Below are the code and all the weights of a small trained network. Each question names an input and a class and asks about switching units off, where a switched-off unit gives its printed mean instead of its output.

import numpy as np


def w(rows, s, z=0):
    codes = np.array(rows[::2]) - 128.0
    scale = np.full(codes.shape[1], s)
    scale[-1] = z or s
    return codes * scale


def norm(h):
    return h / np.sqrt((h * h).mean(-1, keepdims=True) + 1e-5)


def f(y):
    return y / 2 * (1 + np.tanh(0.7978845608 * (y + 0.044715 * y**3)))


def log_softmax(a):
    a = a - a.max(-1, keepdims=True)
    return a - np.log(np.exp(a).sum(-1, keepdims=True))


def net(x, mask):
    res = np.array(x, float).reshape(1, 8) / 4 @ E
    u = 0
    for l in range(4):
        y = f(norm(res) @ A[l][:, :-1].T + A[l][:, -1])
        res = res + np.where(mask[u : u + 10], y, B[l][:, -1]) @ B[l][:, :-1]
        u += 10
    return log_softmax(norm(res)[-1] @ U[:, :-1].T + U[:, -1])


A, B = {}, {}
E = w([
[129,128,127],'x0',
[129,124,123],'x1',
[86,253,58],'x2',
[131,116,112],'x3',
[134,188,195],'x4',
[244,114,43],'x5',
[128,126,122],'x6',
[129,129,132],'x7',
],0.0071)
A[0] = w([
[150,78,113,140],'0.n1',
[137,186,200,17],'0.n2',
[147,29,113,20],'0.n3',
[129,123,102,154],'0.n4',
[179,106,99,139],'0.n5',
[213,117,181,104],'0.n6',
[144,147,156,31],'0.n7',
[193,112,92,248],'0.n8',
[86,125,109,234],'0.n9',
[99,249,108,107],'0.n10',
],0.011,0.0019)
B[0] = w([
[140,171,123,169],'0.n1',
[125,93,131,162],'0.n2',
[77,27,189,201],'0.n3',
[132,169,110,141],'0.n4',
[184,123,171,180],'0.n5',
[123,155,154,182],'0.n6',
[113,100,132,118],'0.n7',
[228,217,181,223],'0.n8',
[101,255,117,166],'0.n9',
[160,163,113,252],'0.n10',
],0.0062,0.0046)
A[1] = w([
[67,81,156,215],'1.n1',
[184,74,2,41],'1.n2',
[142,168,116,69],'1.n3',
[69,149,175,250],'1.n4',
[126,159,67,166],'1.n5',
[101,159,70,102],'1.n6',
[102,153,147,127],'1.n7',
[94,112,151,236],'1.n8',
[82,183,127,107],'1.n9',
[116,123,116,117],'1.n10',
],0.0092,0.0021)
B[1] = w([
[127,106,2,220],'1.n1',
[146,185,150,168],'1.n2',
[72,123,141,151],'1.n3',
[124,80,96,254],'1.n4',
[148,163,103,186],'1.n5',
[117,159,117,160],'1.n6',
[125,124,113,156],'1.n7',
[154,111,88,193],'1.n8',
[140,130,110,192],'1.n9',
[160,125,130,116],'1.n10',
],0.0097,0.0028)
A[2] = w([
[76,208,134,155],'2.n1',
[82,88,114,98],'2.n2',
[144,136,113,250],'2.n3',
[62,47,168,119],'2.n4',
[86,160,115,98],'2.n5',
[254,64,251,20],'2.n6',
[56,144,10,78],'2.n7',
[113,185,62,192],'2.n8',
[98,103,148,175],'2.n9',
[118,201,141,120],'2.n10',
],0.0089,0.0021)
B[2] = w([
[65,89,112,192],'2.n1',
[209,162,158,143],'2.n2',
[69,86,183,172],'2.n3',
[184,147,2,175],'2.n4',
[201,72,194,142],'2.n5',
[97,80,211,253],'2.n6',
[107,104,220,216],'2.n7',
[60,50,88,213],'2.n8',
[220,120,100,138],'2.n9',
[83,147,184,174],'2.n10',
],0.0069,0.0047)
A[3] = w([
[173,245,120,106],'3.n1',
[221,64,167,217],'3.n2',
[114,69,150,86],'3.n3',
[138,238,136,165],'3.n4',
[171,91,216,3],'3.n5',
[173,38,133,223],'3.n6',
[167,99,219,20],'3.n7',
[194,108,107,72],'3.n8',
[148,250,137,160],'3.n9',
[67,146,49,191],'3.n10',
],0.011,0.0029)
B[3] = w([
[109,45,152,193],'3.n1',
[99,195,159,254],'3.n2',
[129,128,125,159],'3.n3',
[141,10,160,202],'3.n4',
[204,155,92,178],'3.n5',
[129,195,57,247],'3.n6',
[154,159,121,177],'3.n7',
[89,146,99,147],'3.n8',
[143,2,127,210],'3.n9',
[188,204,165,220],'3.n10',
],0.0091,0.0057)
U = w([
[124,142,3,170],'0',
[133,234,24,111],'1',
[50,207,120,209],'2',
[42,162,168,101],'3',
[213,213,124,153],'4',
[190,200,187,101],'5',
[152,60,134,132],'6',
[130,54,141,4],'7',
],0.018,0.0022)

Each question gives the input, the list of numbers given to net, and the class t.
The units are the neurons (one row each of A and B). Each row of codes is followed by its name. A weight is (code - 128) times the scale printed after its matrix; where a second scale follows, it is the last column's (A, B and U).
mask holds one flag per neuron, layer by layer. A switched-off neuron (its flag False) gives its mean, the last column of its row in B, instead of its output. The means were averaged over made-up inputs and are rounded, as every weight is.
A unit's drop is (log p(t) with every unit on - log p(t) with that unit switched off) / (log p(t) with every unit on - log p(t) with every unit switched off).
unit that matters most: the unit with the biggest drop
k most important neurons: the k neurons with the biggest drops, biggest first
top k neurons in layer l: the k neurons of layer l with the biggest drops, biggest first
input [1,-3,-1,8,8,-6,-2,8], class 1: most important neuron => [0.n8]
input [7,-8,-3,-2,-2,0,6,0], class 0: 2 most important neurons => [0.n3, 1.n1]
input [4,-2,7,6,5,-4,5,1], class 3: 2 most important neurons => [3.n6, 1.n1]
input [-4,3,-8,2,-1,0,5,5], class 0: top 3 neurons in layer 3 => [3.n6, 3.n10, 3.n8]
input [3,-2,6,-4,-1,1,-2,1], class 6: 4 most important neurons => [0.n10, 3.n4, 3.n9, 0.n3]
input [6,-2,-5,0,-1,0,3,-8], class 0: 2 most important neurons => [0.n3, 1.n1]
input [-1,4,6,-6,7,-3,-8,4], class 3: 2 most important neurons => [0.n8, 2.n1]
input [-2,-6,6,-3,6,-1,-1,7], class 3: top 2 neurons in layer 0 => [0.n8, 0.n5]
input [8,-3,-7,8,-3,0,-1,4], class 0: 2 most important neurons => [0.n3, 3.n6]
input [8,-1,4,-5,6,0,0,-4], class 3: 3 most important neurons => [0.n8, 2.n1, 2.n8]
input [8,8,-6,4,-4,4,-4,-4], class 4: 2 most important neurons => [3.n6, 3.n5]
input [0,8,4,4,-5,-1,-6,-6], class 2: 2 most important neurons => [2.n8, 2.n1]
input [-5,-2,6,-1,-3,-1,-4,-4], class 2: 4 most important neurons => [2.n8, 0.n8, 2.n1, 3.n10]
input [-3,-5,0,4,-2,-3,6,-3], class 0: top 3 neurons in layer 0 => [0.n8, 0.n10, 0.n1]
input [7,1,2,1,-8,4,0,3], class 6: unit that matters most => 1.n2
input [-4,0,0,-8,1,-6,6,7], class 1: top 2 neurons in layer 1 => [1.n4, 1.n5]
input [-4,4,-5,6,0,0,8,-3], class 0: top 2 neurons in layer 0 => [0.n3, 0.n10]
input [-6,8,7,1,-4,1,-5,7], class 6: top 2 neurons in layer 1 => [1.n1, 1.n5]
input [8,0,-7,-3,-4,1,-4,-5], class 4: top 2 neurons in layer 2 => [2.n8, 2.n6]
input [-1,5,8,5,2,-3,-4,7], class 3: unit that matters most => 3.n6
input [7,-7,-6,-3,-7,7,-5,-2], class 4: top 2 neurons in layer 3 => [3.n6, 3.n5]
